Here is a tiny trained network, its code and every weight. The questions are about switching its units off for an input and a target symbol, where a switched-off unit gives its printed mean instead of its output.

import numpy as np


def w(rows, s, z=0):
    codes = np.array(rows[::2]) - 128.0
    scale = np.full(codes.shape[1], s)
    scale[-1] = z or s
    return codes * scale


def f(y):
    return y / 2 * (1 + np.tanh(0.7978845608 * (y + 0.044715 * y**3)))


def softmax(a):
    e = np.exp(a - a.max(-1, keepdims=True))
    return e / e.sum(-1, keepdims=True)


def log_softmax(a):
    a = a - a.max(-1, keepdims=True)
    return a - np.log(np.exp(a).sum(-1, keepdims=True))


def net(x, mask):
    ids = ['ΓΔΞΠΣΨαβεζηθλμτ'.index(c) for c in x.split()]
    T = len(ids)
    res = E[ids] + P[:T]
    q, k, v = (res @ M[0].T for M in (Q, K, V))
    z = softmax(np.where(np.tri(T) > 0, q @ k.T / 4**0.5, -1e9)) @ v
    res = res + np.where(mask[0], z, O[0][:, -1]) @ O[0][:, :-1]
    y = f(res @ A[0][:, :-1].T + A[0][:, -1])
    res = res + np.where(mask[1:9], y, B[0][:, -1]) @ B[0][:, :-1]
    return log_softmax(res[-1] @ U[:, :-1].T + U[:, -1])


Q, K, V, O, A, B = {}, {}, {}, {}, {}, {}
E = w([
[48,125,136,26,93,219,156],'Γ',
[118,179,66,129,127,102,119],'Δ',
[90,158,114,149,125,82,89],'Ξ',
[152,160,95,191,2,204,165],'Π',
[180,169,71,57,134,130,91],'Σ',
[143,81,27,168,129,21,218],'Ψ',
[83,152,178,195,134,55,207],'α',
[204,97,191,62,116,67,110],'β',
[179,159,159,199,191,185,177],'ε',
[82,82,126,150,115,159,124],'ζ',
[65,181,128,147,149,89,148],'η',
[116,208,108,200,122,140,133],'θ',
[184,98,139,209,136,200,64],'λ',
[64,159,92,150,133,90,86],'μ',
[199,86,96,122,103,108,194],'τ',
],0.012)
P = w([
[253,27,183,119,217,38,106],'0',
[153,84,148,127,180,110,117],'1',
[161,123,145,136,154,99,148],'2',
[130,124,133,134,125,136,154],'3',
[123,118,114,134,106,137,166],'4',
[121,119,103,138,98,169,173],'5',
[102,129,88,147,86,167,173],'6',
[80,125,82,145,92,174,176],'7',
[79,127,78,145,90,201,154],'8',
[68,164,101,159,130,149,131],'9',
],0.0041)
Q[0] = w([
[51,139,144,159,224,3,129],'head 1',
[181,49,27,34,138,153,32],'head 1',
[255,15,158,54,175,227,45],'head 1',
[234,31,75,33,197,138,47],'head 1',
],0.0056)
K[0] = w([
[169,81,124,92,142,89,254],'head 1',
[107,198,249,69,228,86,17],'head 1',
[142,200,148,153,247,122,6],'head 1',
[147,189,201,111,214,34,20],'head 1',
],0.005)
V[0] = w([
[16,153,188,163,229,36,85],'head 1',
[204,24,216,38,139,85,197],'head 1',
[210,161,14,140,254,20,238],'head 1',
[177,187,16,33,74,139,22],'head 1',
],0.0048)
O[0] = w([
[83,3,105,91,175,28,73,114],'head 1',
[55,148,173,66,194,185,205,154],'head 1',
[180,81,89,80,242,248,113,254],'head 1',
[138,233,150,47,72,132,35,40],'head 1',
],0.0064,0.0028)
A[0] = w([
[149,156,126,138,45,115,139,224],'neuron 1',
[185,112,157,180,177,152,116,158],'neuron 2',
[192,61,82,128,160,141,63,252],'neuron 3',
[115,165,148,110,126,213,192,219],'neuron 4',
[124,76,209,85,137,33,162,202],'neuron 5',
[76,122,75,185,214,96,249,219],'neuron 6',
[84,191,107,107,83,95,78,128],'neuron 7',
[171,76,60,3,121,126,115,196],'neuron 8',
],0.0075,0.0037)
B[0] = w([
[121,160,193,227,71,36,141,158],'neuron 1',
[201,95,172,158,167,181,135,161],'neuron 2',
[213,115,98,177,160,65,49,187],'neuron 3',
[79,254,137,100,150,143,153,186],'neuron 4',
[71,12,239,81,54,102,88,162],'neuron 5',
[88,83,87,122,108,173,183,254],'neuron 6',
[214,90,138,116,75,155,135,131],'neuron 7',
[83,228,122,117,220,24,139,163],'neuron 8',
],0.0065,0.0086)
U = w([
[135,181,171,178,52,105,162,94],'Γ',
[157,211,81,110,200,51,89,53],'Δ',
[146,108,224,83,143,64,78,250],'Ξ',
[156,143,124,124,114,136,122,90],'Π',
[147,135,112,102,123,142,109,64],'Σ',
[101,102,113,105,178,152,92,46],'Ψ',
[94,87,1,173,150,106,175,105],'α',
[50,192,144,49,141,192,173,176],'β',
[137,120,103,127,137,137,117,9],'ε',
[133,19,148,115,73,152,149,112],'ζ',
[222,92,118,176,133,189,57,218],'η',
[108,115,141,146,118,125,142,142],'θ',
[106,107,112,136,96,129,141,220],'λ',
[123,96,67,136,111,67,59,199],'μ',
[178,152,126,117,207,241,177,120],'τ',
],0.0065,0.0022)

Each question gives the input, a string of symbols that net reads in full, and the target symbol t.
The units are the heads (4 rows each of Q, K, V and O) and the neurons (one row each of A and B). Each row of codes is followed by its name. A weight is (code - 128) times the scale printed after its matrix; where a second scale follows, it is the last column's (O, A, B and U).
mask holds one flag per unit, heads first, then neurons. A switched-off unit (its flag False) gives its mean, the last column of its rows in O or B, instead of its output. The means were averaged over made-up inputs and are rounded, as every weight is.
A unit's drop is (log p(t) with every unit on - log p(t) with that unit switched off) / (log p(t) with every unit on - log p(t) with every unit switched off).
The circuit of an input: a set's keep is (log p(t) with only the set's units on - log p(t) with every unit switched off) / (log p(t) with every unit on - log p(t) with every unit switched off). Starting from all 9 units, units are removed one at a time, each time the one whose removal leaves the highest keep (on an exact tie, the one counted first), for as long as the keep stays at least 0.8.
circuit, biggest first: the units of the circuit, biggest drop first
top k neurons: the k neurons with the biggest drops, biggest first
drop when u is switched off: that unit's drop, to one decimal
input Π τ η η η, target β: top 2 neurons : neuron 3; neuron 4
input ζ α α τ θ λ η α τ α, target β: circuit, biggest first : head 1; neuron 4; neuron 3
input μ λ θ λ ε Δ Σ β, target Ξ: circuit, biggest first : neuron 5; neuron 6; neuron 8
input α α α, target ζ: circuit, biggest first : head 1; neuron 5; neuron 6
input λ Σ Π θ α, target Γ: circuit, biggest first : head 1; neuron 1
input θ β η α λ α ε η Σ, target Δ: circuit, biggest first : neuron 8; neuron 6; neuron 5
input θ α τ λ τ τ Ξ λ θ, target β: circuit, biggest first : head 1; neuron 4
input η α Π ζ α β Σ, target Δ: top 2 neurons : neuron 8; neuron 6
input ε α α α α α Δ, target α: top neuron : neuron 6
input Ψ τ Γ, target β: top 2 neurons : neuron 4; neuron 3
input ζ Ξ μ η τ α β β, target Ξ: top 2 neurons : neuron 5; neuron 6
input μ τ Π, target Γ: drop when neuron 1 is switched off : 0.4
input θ Δ α β Π Π μ α, target Γ: drop when neuron 1 is switched off : 0.2
input Δ Δ α α μ τ Ψ θ, target τ: drop when neuron 5 is switched off : 0.1
input β τ ε, target τ: top neuron : neuron 2
